Here is a tiny trained network, its code and every weight. The questions are about switching its units off for an input and a class, where a switched-off unit gives its printed mean instead of its output.

import numpy as np


def w(rows, s, z=0):
    codes = np.array(rows[::2]) - 128.0
    scale = np.full(codes.shape[1], s)
    scale[-1] = z or s
    return codes * scale


def f(y):
    return np.maximum(y, 0)


def log_softmax(a):
    a = a - a.max(-1, keepdims=True)
    return a - np.log(np.exp(a).sum(-1, keepdims=True))


def net(x, mask):
    res = np.array(x, float).reshape(1, 7) / 4 @ E
    y = f(res @ A[0][:, :-1].T + A[0][:, -1])
    res = res + np.where(mask, y, B[0][:, -1]) @ B[0][:, :-1]
    return log_softmax(res[-1] @ U[:, :-1].T + U[:, -1])


A, B = {}, {}
E = w([
[126,134,130,133,136],'x0',
[129,117,133,119,126],'x1',
[108,112,166,48,91],'x2',
[135,130,134,120,131],'x3',
[95,219,146,134,60],'x4',
[253,211,220,91,178],'x5',
[46,185,95,27,231],'x6',
],0.0049)
A[0] = w([
[141,109,146,108,145,15],'neuron 0',
[74,41,61,144,105,87],'neuron 1',
[83,156,109,84,214,125],'neuron 2',
[26,132,88,168,70,129],'neuron 3',
[82,69,80,117,104,198],'neuron 4',
[209,95,110,189,102,123],'neuron 5',
[107,195,53,43,188,129],'neuron 6',
[157,70,104,126,174,152],'neuron 7',
[254,179,211,103,167,106],'neuron 8',
[208,138,246,147,158,113],'neuron 9',
[177,126,176,155,130,59],'neuron 10',
[222,115,164,128,117,154],'neuron 11',
[115,41,163,123,192,201],'neuron 12',
[157,82,196,164,42,87],'neuron 13',
[168,117,121,234,139,150],'neuron 14',
[93,150,129,73,172,95],'neuron 15',
[102,195,119,149,85,171],'neuron 16',
[165,55,68,130,192,173],'neuron 17',
[180,99,123,130,31,88],'neuron 18',
[72,93,72,167,130,114],'neuron 19',
[126,122,97,205,153,8],'neuron 20',
[38,46,93,148,90,134],'neuron 21',
[150,154,79,198,176,114],'neuron 22',
],0.0067,0.0018)
B[0] = w([
[113,195,130,140,130,131],'neuron 0',
[116,190,157,163,175,232],'neuron 1',
[99,75,66,113,57,215],'neuron 2',
[159,117,253,138,207,232],'neuron 3',
[159,151,161,198,145,229],'neuron 4',
[51,132,68,86,85,203],'neuron 5',
[76,57,93,163,39,233],'neuron 6',
[165,167,164,45,58,174],'neuron 7',
[40,92,147,174,215,240],'neuron 8',
[48,106,144,179,172,215],'neuron 9',
[70,157,97,159,147,162],'neuron 10',
[63,144,97,146,170,198],'neuron 11',
[166,196,104,65,79,196],'neuron 12',
[57,100,78,113,57,212],'neuron 13',
[83,173,51,84,81,200],'neuron 14',
[66,96,73,133,65,187],'neuron 15',
[192,140,168,64,95,186],'neuron 16',
[236,177,141,63,124,199],'neuron 17',
[89,97,56,132,94,195],'neuron 18',
[139,148,179,175,186,208],'neuron 19',
[87,173,109,117,126,150],'neuron 20',
[123,229,177,205,199,252],'neuron 21',
[110,150,55,88,90,165],'neuron 22',
],0.0051,0.0039)
U = w([
[78,150,76,91,93,210],'0',
[3,46,72,117,60,79],'1',
[49,104,197,173,190,2],'2',
[134,78,179,113,115,181],'3',
[155,97,157,99,107,146],'4',
[200,166,173,58,71,175],'5',
],0.006,0.0018)

Each question gives the input, the list of numbers given to net, and the class t.
The units are the neurons (one row each of A and B). Each row of codes is followed by its name. A weight is (code - 128) times the scale printed after its matrix; where a second scale follows, it is the last column's (A, B and U).
mask holds one flag per neuron, in row order. A switched-off neuron (its flag False) gives its mean, the last column of its row in B, instead of its output. The means were averaged over made-up inputs and are rounded, as every weight is.
A unit's drop is (log p(t) with every unit on - log p(t) with that unit switched off) / (log p(t) with every unit on - log p(t) with every unit switched off).
The circuit of an input: a set's keep is (log p(t) with only the set's units on - log p(t) with every unit switched off) / (log p(t) with every unit on - log p(t) with every unit switched off). Starting from the 12 units with the biggest drops (on a tie, the unit counted first), units are removed one at a time, each time the one whose removal leaves the highest keep (on an exact tie, the one counted first), for as long as the keep stays at least 0.8.
units of the circuit, in order: the units of the circuit, biggest drop first
unit that matters most: the unit with the biggest drop
k most important neurons: the k neurons with the biggest drops, biggest first
drop of u: that unit's drop, to one decimal
input [3,-7,-1,5,-8,-4,-3], class 5: unit that matters most : neuron 17
input [3,-5,1,6,1,8,-4], class 2: units of the circuit, in order : (neuron 8; neuron 9)
input [-5,8,-3,1,1,-8,-7], class 2: units of the circuit, in order : (neuron 21; neuron 3)
input [7,-7,0,4,7,8,2], class 2: 2 most important neurons : (neuron 8; neuron 9)
input [-2,7,-1,-3,6,-8,7], class 2: 2 most important neurons : (neuron 3; neuron 21)
input [8,1,4,3,2,8,-4], class 2: 2 most important neurons : (neuron 8; neuron 9)
input [-2,1,-7,3,2,8,8], class 1: 2 most important neurons : (neuron 6; neuron 2)
input [7,-6,2,8,-4,3,8], class 1: 3 most important neurons : (neuron 6; neuron 2; neuron 15)
input [6,-7,4,6,8,-8,3], class 2: 2 most important neurons : (neuron 3; neuron 21)
input [-3,-4,-8,8,-8,-4,-7], class 0: 2 most important neurons : (neuron 14; neuron 5)
input [1,-8,-4,3,2,4,7], class 1: 2 most important neurons : (neuron 6; neuron 2)
input [2,5,1,-7,-4,-8,-5], class 2: drop of neuron 21 : 0.4
input [0,0,7,-1,5,5,8], class 1: drop of neuron 21 : 0.1
input [3,-8,-2,8,-2,8,-8], class 1: drop of neuron 11 : 0.0
input [-2,7,-5,-7,-4,4,-7], class 1: most important neuron : (neuron 5)
